Below is a small trained network, with its code and all its weights. Each question gives an input and a class and asks what happens when units are switched off, that is, made to give their printed mean instead of their output.

import numpy as np


def w(rows, s, z=0):
    codes = np.array(rows[::2]) - 128.0
    scale = np.full(codes.shape[1], s)
    scale[-1] = z or s
    return codes * scale


def norm(h):
    return h / np.sqrt((h * h).mean(-1, keepdims=True) + 1e-5)


def f(y):
    return np.maximum(y, 0)


def log_softmax(a):
    a = a - a.max(-1, keepdims=True)
    return a - np.log(np.exp(a).sum(-1, keepdims=True))


def net(x, mask):
    res = np.array(x, float).reshape(1, 3) / 4 @ E
    u = 0
    for l in range(2):
        y = f(norm(res) @ A[l][:, :-1].T + A[l][:, -1])
        res = res + np.where(mask[u : u + 16], y, B[l][:, -1]) @ B[l][:, :-1]
        u += 16
    return log_softmax(norm(res)[-1] @ U[:, :-1].T + U[:, -1])


A, B = {}, {}
E = w([
[182,150,82,150],'x0',
[177,10,168,175],'x1',
[92,39,33,160],'x2',
],0.0011)
A[0] = w([
[139,205,117,77,102],'0.n0',
[48,64,110,150,148],'0.n1',
[184,138,90,200,85],'0.n2',
[92,141,66,137,95],'0.n3',
[161,121,111,254,70],'0.n4',
[201,118,129,119,107],'0.n5',
[177,107,135,178,158],'0.n6',
[155,190,121,138,78],'0.n7',
[200,148,84,161,110],'0.n8',
[167,82,111,184,40],'0.n9',
[129,137,42,137,121],'0.n10',
[165,79,100,195,4],'0.n11',
[131,55,171,89,131],'0.n12',
[98,185,138,109,40],'0.n13',
[154,167,198,130,160],'0.n14',
[134,171,118,154,53],'0.n15',
],0.0032,0.0015)
B[0] = w([
[90,159,177,75,208],'0.n0',
[126,59,138,66,249],'0.n1',
[36,147,143,33,169],'0.n2',
[205,127,118,170,183],'0.n3',
[115,113,86,48,182],'0.n4',
[146,103,87,148,165],'0.n5',
[156,64,90,116,206],'0.n6',
[131,123,162,109,167],'0.n7',
[82,111,153,80,176],'0.n8',
[128,63,115,28,179],'0.n9',
[143,124,148,198,201],'0.n10',
[99,4,95,20,175],'0.n11',
[75,126,67,168,212],'0.n12',
[84,171,166,151,165],'0.n13',
[123,142,111,193,229],'0.n14',
[45,167,166,146,139],'0.n15',
],0.0024,0.0017)
A[1] = w([
[132,82,206,198,186],'1.n0',
[125,163,32,154,100],'1.n1',
[184,93,145,112,27],'1.n2',
[94,102,95,119,107],'1.n3',
[186,253,136,111,208],'1.n4',
[79,158,127,68,232],'1.n5',
[128,132,67,168,58],'1.n6',
[80,253,117,72,78],'1.n7',
[51,102,180,129,40],'1.n8',
[157,87,105,214,104],'1.n9',
[129,182,152,142,251],'1.n10',
[196,86,88,109,216],'1.n11',
[82,118,154,163,70],'1.n12',
[109,103,97,131,145],'1.n13',
[226,149,169,76,126],'1.n14',
[57,110,115,59,116],'1.n15',
],0.0042,0.0011)
B[1] = w([
[201,163,38,100,200],'1.n0',
[102,196,164,104,161],'1.n1',
[82,192,134,124,154],'1.n2',
[183,129,129,48,192],'1.n3',
[120,17,161,138,241],'1.n4',
[176,112,172,213,219],'1.n5',
[115,233,139,74,146],'1.n6',
[51,139,247,255,253],'1.n7',
[63,103,36,151,171],'1.n8',
[187,183,178,156,180],'1.n9',
[120,69,120,147,208],'1.n10',
[38,191,156,131,229],'1.n11',
[109,73,60,157,147],'1.n12',
[127,135,151,61,190],'1.n13',
[56,147,73,60,170],'1.n14',
[185,107,171,100,220],'1.n15',
],0.0025)
U = w([
[67,147,239,235,186],'0',
[254,183,98,167,100],'1',
[148,167,110,157,2],'2',
[132,30,88,43,198],'3',
[105,250,103,71,128],'4',
[152,124,53,201,64],'5',
],0.0098,0.0076)

Each question gives the input, the list of numbers given to net, and the class t.
The units are the neurons (one row each of A and B). Each row of codes is followed by its name. A weight is (code - 128) times the scale printed after its matrix; where a second scale follows, it is the last column's (A, B and U).
mask holds one flag per neuron, layer by layer. A switched-off neuron (its flag False) gives its mean, the last column of its row in B, instead of its output. The means were averaged over made-up inputs and are rounded, as every weight is.
A unit's drop is (log p(t) with every unit on - log p(t) with that unit switched off) / (log p(t) with every unit on - log p(t) with every unit switched off).
The circuit of an input: a set's keep is (log p(t) with only the set's units on - log p(t) with every unit switched off) / (log p(t) with every unit on - log p(t) with every unit switched off). Starting from the 12 units with the biggest drops (on a tie, the unit counted first), units are removed one at a time, each time the one whose removal leaves the highest keep (on an exact tie, the one counted first), for as long as the keep stays at least 0.8.
units of the circuit, in order: the units of the circuit, biggest drop first
unit that matters most: the unit with the biggest drop
top k neurons: the k neurons with the biggest drops, biggest first
k most important neurons of layer l: the k neurons of layer l with the biggest drops, biggest first
drop of u: that unit's drop, to one decimal
input [2,5,-2], class 3: units of the circuit, in order => [1.n7]
input [7,-8,8], class 4: units of the circuit, in order => [1.n6 1.n1]
input [7,2,-4], class 3: 3 most important neurons of layer 1 => [1.n14 1.n4 1.n7]
input [-5,8,-5], class 1: top 2 neurons => [1.n0 1.n7]
input [-2,4,-2], class 1: top 3 neurons => [1.n0 1.n9 1.n7]
input [-4,5,-7], class 1: top 2 neurons => [1.n0 0.n14]
input [-4,5,-4], class 1: top 2 neurons => [1.n0 1.n9]
input [2,6,-5], class 1: top 2 neurons => [1.n0 0.n14]
input [-5,4,-8], class 3: 2 most important neurons of layer 0 => [0.n10 0.n3]
input [-4,8,-6], class 1: top 2 neurons => [1.n0 1.n7]
input [0,1,-1], class 1: 2 most important neurons of layer 1 => [1.n9 1.n7]
input [6,4,-4], class 4: 2 most important neurons of layer 1 => [1.n11 1.n4]
input [-7,6,-2], class 3: drop of 1.n0 => 0.2
input [7,0,0], class 3: unit that matters most => 0.n2
input [4,8,-6], class 4: drop of 1.n4 => 0.3
input [-6,5,-4], class 5: 2 most important neurons of layer 1 => [1.n0 1.n8]
input [-8,-1,0], class 3: drop of 1.n11 => 0.2
